Below are the code and all the weights of a small trained network. Each question names an input and a target symbol and asks about switching units off, where a switched-off unit gives its printed mean instead of its output.

import numpy as np


def w(rows, s, z=0):
    codes = np.array(rows[::2]) - 128.0
    scale = np.full(codes.shape[1], s)
    scale[-1] = z or s
    return codes * scale


def f(y):
    return np.maximum(y, 0)


def softmax(a):
    e = np.exp(a - a.max(-1, keepdims=True))
    return e / e.sum(-1, keepdims=True)


def log_softmax(a):
    a = a - a.max(-1, keepdims=True)
    return a - np.log(np.exp(a).sum(-1, keepdims=True))


def net(x, mask):
    ids = ['ΔΞΩβεμτ'.index(c) for c in x.split()]
    T = len(ids)
    res = E[ids] + P[:T]
    u = 0
    for l in range(2):
        r = res
        for j in range(2):
            rows = slice(2 * j, 2 * j + 2)
            q, k, v = (r @ M[l][rows].T for M in (Q, K, V))
            z = softmax(np.where(np.tri(T) > 0, q @ k.T / 2**0.5, -1e9)) @ v
            o = O[l][rows]
            res = res + np.where(mask[u + j], z, o[:, -1]) @ o[:, :-1]
        u += 2
        y = f(res @ A[l][:, :-1].T + A[l][:, -1])
        res = res + np.where(mask[u : u + 4], y, B[l][:, -1]) @ B[l][:, :-1]
        u += 4
    return log_softmax(res[-1] @ U[:, :-1].T + U[:, -1])


Q, K, V, O, A, B = {}, {}, {}, {}, {}, {}
E = w([
[144,115,38,67,47],'Δ',
[8,129,123,130,105],'Ξ',
[33,204,153,213,170],'Ω',
[76,132,14,108,39],'β',
[163,155,53,123,138],'ε',
[80,98,98,81,158],'μ',
[85,120,68,110,93],'τ',
],0.015)
P = w([
[62,196,207,64,177],'0',
[83,52,136,187,105],'1',
[53,164,95,43,133],'2',
[140,103,139,147,142],'3',
[99,248,101,91,53],'4',
[159,144,126,207,154],'5',
[126,226,46,107,62],'6',
[204,111,132,146,149],'7',
[117,174,63,54,52],'8',
[172,108,222,169,152],'9',
[79,163,114,84,51],'10',
[188,115,120,103,209],'11',
[105,174,76,59,45],'12',
[166,129,170,136,209],'13',
],0.011)
Q[0] = w([
[161,169,200,121,188],'0.h0',
[82,156,227,94,67],'0.h0',
[31,255,197,18,45],'0.h1',
[179,242,145,98,113],'0.h1',
],0.0064)
K[0] = w([
[188,85,194,120,102],'0.h0',
[110,131,162,196,194],'0.h0',
[170,113,220,169,187],'0.h1',
[118,113,198,254,223],'0.h1',
],0.0097)
V[0] = w([
[146,105,126,156,176],'0.h0',
[46,143,200,226,239],'0.h0',
[166,168,254,201,53],'0.h1',
[145,150,153,160,118],'0.h1',
],0.0074)
O[0] = w([
[179,189,194,1,128,86],'0.h0',
[167,134,81,179,143,255],'0.h0',
[92,188,112,64,101,133],'0.h1',
[55,174,134,121,202,141],'0.h1',
],0.0077,0.0058)
A[0] = w([
[221,132,129,92,254,147],'0.n0',
[173,169,131,191,192,79],'0.n1',
[120,19,156,50,211,56],'0.n2',
[91,7,190,66,136,252],'0.n3',
],0.0058,0.0014)
B[0] = w([
[169,68,139,72,139,168],'0.n0',
[186,136,194,1,157,255],'0.n1',
[107,82,106,148,91,150],'0.n2',
[152,188,51,138,91,164],'0.n3',
],0.0086,0.0032)
Q[1] = w([
[103,64,133,220,145],'1.h0',
[233,133,210,106,174],'1.h0',
[44,2,170,72,188],'1.h1',
[172,133,211,167,34],'1.h1',
],0.0076)
K[1] = w([
[104,141,188,132,231],'1.h0',
[73,253,12,138,162],'1.h0',
[102,219,84,38,159],'1.h1',
[50,43,102,157,85],'1.h1',
],0.0055)
V[1] = w([
[72,61,156,142,191],'1.h0',
[187,207,171,113,8],'1.h0',
[215,34,21,125,95],'1.h1',
[250,87,199,2,193],'1.h1',
],0.0075)
O[1] = w([
[185,131,97,202,2,124],'1.h0',
[72,141,131,70,241,85],'1.h0',
[62,55,144,156,128,82],'1.h1',
[83,169,16,243,151,2],'1.h1',
],0.009,0.0084)
A[1] = w([
[228,113,102,107,106,119],'1.n0',
[175,103,2,64,155,254],'1.n1',
[237,115,191,110,165,92],'1.n2',
[167,44,103,185,195,66],'1.n3',
],0.0069,0.0046)
B[1] = w([
[251,115,83,226,128,200],'1.n0',
[2,211,205,213,119,254],'1.n1',
[99,132,215,179,152,226],'1.n2',
[201,246,127,32,168,139],'1.n3',
],0.0071,0.0064)
U = w([
[99,92,164,40,179,226],'Δ',
[194,103,182,105,52,224],'Ξ',
[176,239,93,23,62,1],'Ω',
[159,105,146,6,61,2],'β',
[65,104,169,191,124,225],'ε',
[138,42,176,253,53,198],'μ',
[155,110,131,60,77,32],'τ',
],0.0052,0.0028)

Each question gives the input, a string of symbols that net reads in full, and the target symbol t.
The units are the heads (2 rows each of Q, K, V and O) and the neurons (one row each of A and B). Each row of codes is followed by its name. A weight is (code - 128) times the scale printed after its matrix; where a second scale follows, it is the last column's (O, A, B and U).
mask holds one flag per unit, layer by layer, with each layer's heads first. A switched-off unit (its flag False) gives its mean, the last column of its rows in O or B, instead of its output. The means were averaged over made-up inputs and are rounded, as every weight is.
A unit's drop is (log p(t) with every unit on - log p(t) with that unit switched off) / (log p(t) with every unit on - log p(t) with every unit switched off).
The circuit of an input: a set's keep is (log p(t) with only the set's units on - log p(t) with every unit switched off) / (log p(t) with every unit on - log p(t) with every unit switched off). Starting from all 12 units, units are removed one at a time, each time the one whose removal leaves the highest keep (on an exact tie, the one counted first), for as long as the keep stays at least 0.8.
units of the circuit, in order: the units of the circuit, biggest drop first
k most important neurons of layer l: the k neurons of layer l with the biggest drops, biggest first
heads that matter: for each layer, one digit per head in row order, 1 if its drop is at least 0.15 and else 0, layers parted by /
drop of u: that unit's drop, to one decimal
input Ξ ε Ω Δ, target μ: units of the circuit, in order -> [0.h1, 1.n0, 1.n1]
input Δ Ω Δ, target Δ: units of the circuit, in order -> [1.h0]
input Ξ τ Ω ε Ω Ω τ Ω, target Δ: units of the circuit, in order -> [0.n1, 1.h0, 0.h1, 1.n0]
input Ω ε Ξ Ξ Ω Ω Ω Ω Ξ Ω μ, target Ω: units of the circuit, in order -> [1.h1, 0.h1]
input ε Ω β τ Ω ε Ω Ξ Ω ε Ξ Δ β, target ε: heads that matter -> 01 / 01
input Ω ε Ω Δ ε Ω Ω Ω Ω ε Ω Ω ε, target ε: heads that matter -> 00 / 01
input ε Ξ Δ, target ε: heads that matter -> 00 / 01
input Ω Ξ Ξ ε ε ε β Ω τ ε ε Δ, target μ: units of the circuit, in order -> [1.n1, 1.n0]
input μ τ ε β, target μ: units of the circuit, in order -> [0.h1, 1.h1]
input Ω ε Ω τ Ω Ω Ω Ω ε Ω Ω, target Ω: units of the circuit, in order -> [0.h1, 1.h1]
input ε Ξ μ, target ε: 2 most important neurons of layer 0 -> [0.n3, 0.n0]
input ε Ω β μ μ Ω Ω μ Δ Ω Ξ Ξ, target μ: units of the circuit, in order -> [0.h1, 1.h0]
input Ω Δ Ξ ε Ξ β ε ε μ μ Ω τ, target μ: units of the circuit, in order -> [0.h1, 1.n0, 1.n1]
input ε ε ε, target ε: units of the circuit, in order -> [1.h1, 1.n1]
input Ω ε Ω Δ Ω Ω μ ε Δ Ω ε τ, target μ: heads that matter -> 01 / 00
input Ω Ω Δ ε, target μ: units of the circuit, in order -> [0.h1, 1.n0]
input Ω Ξ μ, target Ω: units of the circuit, in order -> [1.h1]
input Ω ε β Ξ Ω Ξ Ω Ω Ω Ω Ξ μ, target μ: heads that matter -> 00 / 01
input ε μ Ω τ τ Ω Ω β ε Ω μ Ω, target Δ: heads that matter -> 00 / 10
input Ξ β τ ε, target μ: heads that matter -> 01 / 10
input Ω Ω τ, target Ω: most important neuron of layer 1 -> [1.n2]
input Ω Ω Δ Ω β Ξ β Ξ Δ Ω Ω μ, target μ: 3 most important neurons of layer 0 -> [0.n2, 0.n3, 0.n1]
input ε τ ε Ω ε ε Ξ Ω μ, target ε: drop of 0.n3 -> 0.1
